Here is a tiny trained network, its code and every weight. The questions are about switching its units off for an input and a class, where a switched-off unit gives its printed mean instead of its output.

import numpy as np


def w(rows, s, z=0):
    codes = np.array(rows[::2]) - 128.0
    scale = np.full(codes.shape[1], s)
    scale[-1] = z or s
    return codes * scale


def norm(h):
    return h / np.sqrt((h * h).mean(-1, keepdims=True) + 1e-5)


def f(y):
    return y / 2 * (1 + np.tanh(0.7978845608 * (y + 0.044715 * y**3)))


def log_softmax(a):
    a = a - a.max(-1, keepdims=True)
    return a - np.log(np.exp(a).sum(-1, keepdims=True))


def net(x, mask):
    res = np.array(x, float).reshape(1, 5) / 4 @ E
    u = 0
    for l in range(3):
        y = f(norm(res) @ A[l][:, :-1].T + A[l][:, -1])
        res = res + np.where(mask[u : u + 12], y, B[l][:, -1]) @ B[l][:, :-1]
        u += 12
    return log_softmax(norm(res)[-1] @ U[:, :-1].T + U[:, -1])


A, B = {}, {}
E = w([
[167,209,230,176],'x0',
[160,188,26,196],'x1',
[93,255,56,128],'x2',
[92,104,99,32],'x3',
[207,86,138,36],'x4',
],0.0053)
A[0] = w([
[69,87,70,32,145],'L0N1',
[145,193,205,144,172],'L0N2',
[218,101,63,109,32],'L0N3',
[89,128,71,189,3],'L0N4',
[132,82,191,29,45],'L0N5',
[186,176,87,86,171],'L0N6',
[115,117,4,129,126],'L0N7',
[77,102,39,115,97],'L0N8',
[76,195,229,187,194],'L0N9',
[226,35,86,90,98],'L0N10',
[192,15,153,254,125],'L0N11',
[25,85,157,132,136],'L0N12',
],0.0089,0.0027)
B[0] = w([
[128,82,199,172,225],'L0N1',
[147,103,170,203,213],'L0N2',
[113,83,156,134,155],'L0N3',
[98,140,110,45,148],'L0N4',
[125,194,113,35,201],'L0N5',
[223,72,210,177,181],'L0N6',
[45,1,41,152,216],'L0N7',
[59,31,90,235,185],'L0N8',
[139,42,149,218,252],'L0N9',
[124,115,57,182,220],'L0N10',
[191,187,126,69,227],'L0N11',
[130,171,166,169,165],'L0N12',
],0.0068,0.0046)
A[1] = w([
[20,18,170,155,40],'L1N1',
[30,244,141,184,103],'L1N2',
[151,125,58,237,137],'L1N3',
[143,155,148,83,106],'L1N4',
[153,171,140,54,50],'L1N5',
[117,95,86,213,67],'L1N6',
[143,48,107,39,101],'L1N7',
[100,45,221,60,64],'L1N8',
[111,227,2,88,107],'L1N9',
[54,174,104,139,111],'L1N10',
[183,157,20,96,76],'L1N11',
[150,112,109,96,5],'L1N12',
],0.0078,0.0023)
B[1] = w([
[76,249,46,185,227],'L1N1',
[45,56,90,179,157],'L1N2',
[45,159,40,77,254],'L1N3',
[118,164,220,61,123],'L1N4',
[3,114,151,165,127],'L1N5',
[65,153,146,95,211],'L1N6',
[77,136,26,190,183],'L1N7',
[161,217,84,85,179],'L1N8',
[247,175,238,71,131],'L1N9',
[133,94,119,188,129],'L1N10',
[191,144,151,115,139],'L1N11',
[72,51,29,160,111],'L1N12',
],0.0055,0.0045)
A[2] = w([
[82,255,100,178,244],'L2N1',
[16,175,158,53,108],'L2N2',
[85,106,195,180,133],'L2N3',
[133,207,28,148,186],'L2N4',
[171,145,78,218,174],'L2N5',
[68,71,87,194,3],'L2N6',
[44,131,85,206,92],'L2N7',
[117,228,138,162,51],'L2N8',
[184,198,238,147,112],'L2N9',
[177,67,155,25,20],'L2N10',
[131,93,39,129,165],'L2N11',
[99,12,99,60,187],'L2N12',
],0.008,0.0023)
B[2] = w([
[183,34,144,35,224],'L2N1',
[176,167,190,139,156],'L2N2',
[119,31,86,75,170],'L2N3',
[239,224,131,38,210],'L2N4',
[102,146,195,46,218],'L2N5',
[83,126,118,144,208],'L2N6',
[174,124,1,157,253],'L2N7',
[77,59,133,138,138],'L2N8',
[173,146,176,188,212],'L2N9',
[132,142,40,107,148],'L2N10',
[249,249,191,170,208],'L2N11',
[100,188,194,151,187],'L2N12',
],0.0067,0.0052)
U = w([
[70,115,22,200,194],'0',
[93,179,207,4,81],'1',
[98,33,151,86,1],'2',
[232,107,239,197,155],'3',
[237,207,68,73,164],'4',
],0.012,0.007)

Each question gives the input, the list of numbers given to net, and the class t.
The units are the neurons (one row each of A and B). Each row of codes is followed by its name. A weight is (code - 128) times the scale printed after its matrix; where a second scale follows, it is the last column's (A, B and U).
mask holds one flag per neuron, layer by layer. A switched-off neuron (its flag False) gives its mean, the last column of its row in B, instead of its output. The means were averaged over made-up inputs and are rounded, as every weight is.
A unit's drop is (log p(t) with every unit on - log p(t) with that unit switched off) / (log p(t) with every unit on - log p(t) with every unit switched off).
The circuit of an input: a set's keep is (log p(t) with only the set's units on - log p(t) with every unit switched off) / (log p(t) with every unit on - log p(t) with every unit switched off). Starting from the 12 units with the biggest drops (on a tie, the unit counted first), units are removed one at a time, each time the one whose removal leaves the highest keep (on an exact tie, the one counted first), for as long as the keep stays at least 0.8.
circuit, biggest first: the units of the circuit, biggest drop first
k most important neurons: the k neurons with the biggest drops, biggest first
k most important neurons of layer l: the k neurons of layer l with the biggest drops, biggest first
drop when u is switched off: that unit's drop, to one decimal
input [6,2,-8,8,3], class 1: 3 most important neurons -> L0N5, L2N7, L0N9
input [4,1,1,6,4], class 3: 2 most important neurons of layer 1 -> L1N3, L1N5
input [-7,-7,-4,3,3], class 4: 3 most important neurons -> L1N8, L1N7, L0N10
input [-6,-2,4,6,6], class 0: circuit, biggest first -> L0N8, L2N1
input [3,8,1,-2,-5], class 4: 4 most important neurons -> L2N4, L0N1, L0N8, L2N1
input [-1,7,-2,1,-6], class 4: circuit, biggest first -> L2N4
input [-3,-7,-3,-5,7], class 4: 2 most important neurons of layer 2 -> L2N10, L2N5
input [-5,-7,-6,5,-3], class 1: 4 most important neurons -> L0N5, L0N9, L0N7, L2N7
input [5,-7,-5,-1,7], class 4: 2 most important neurons of layer 0 -> L0N5, L0N1
input [1,-4,-8,3,0], class 1: circuit, biggest first -> L0N5, L0N9
input [3,-2,-4,5,1], class 1: 2 most important neurons -> L0N5, L1N5
input [3,-8,6,0,5], class 3: 4 most important neurons -> L2N9, L1N3, L0N2, L0N7
input [8,0,-7,7,3], class 1: 2 most important neurons -> L0N5, L2N7
input [-4,5,-8,-1,-1], class 4: circuit, biggest first -> L0N11
input [6,-7,8,3,-1], class 3: 2 most important neurons -> L0N7, L0N8
input [8,0,-7,6,3], class 1: 2 most important neurons of layer 1 -> L1N4, L1N5
input [5,3,-8,7,5], class 4: 2 most important neurons of layer 2 -> L2N10, L2N5
input [3,-1,-3,5,0], class 1: drop when L0N5 is switched off -> 0.6
input [-1,-4,-5,-8,5], class 4: drop when L0N1 is switched off -> 0.2
input [7,-1,8,8,7], class 3: most important neuron of layer 0 -> L0N6
input [-4,-7,2,0,-1], class 4: drop when L0N1 is switched off -> 0.4
input [4,-5,3,8,-5], class 2: drop when L2N3 is switched off -> 0.3
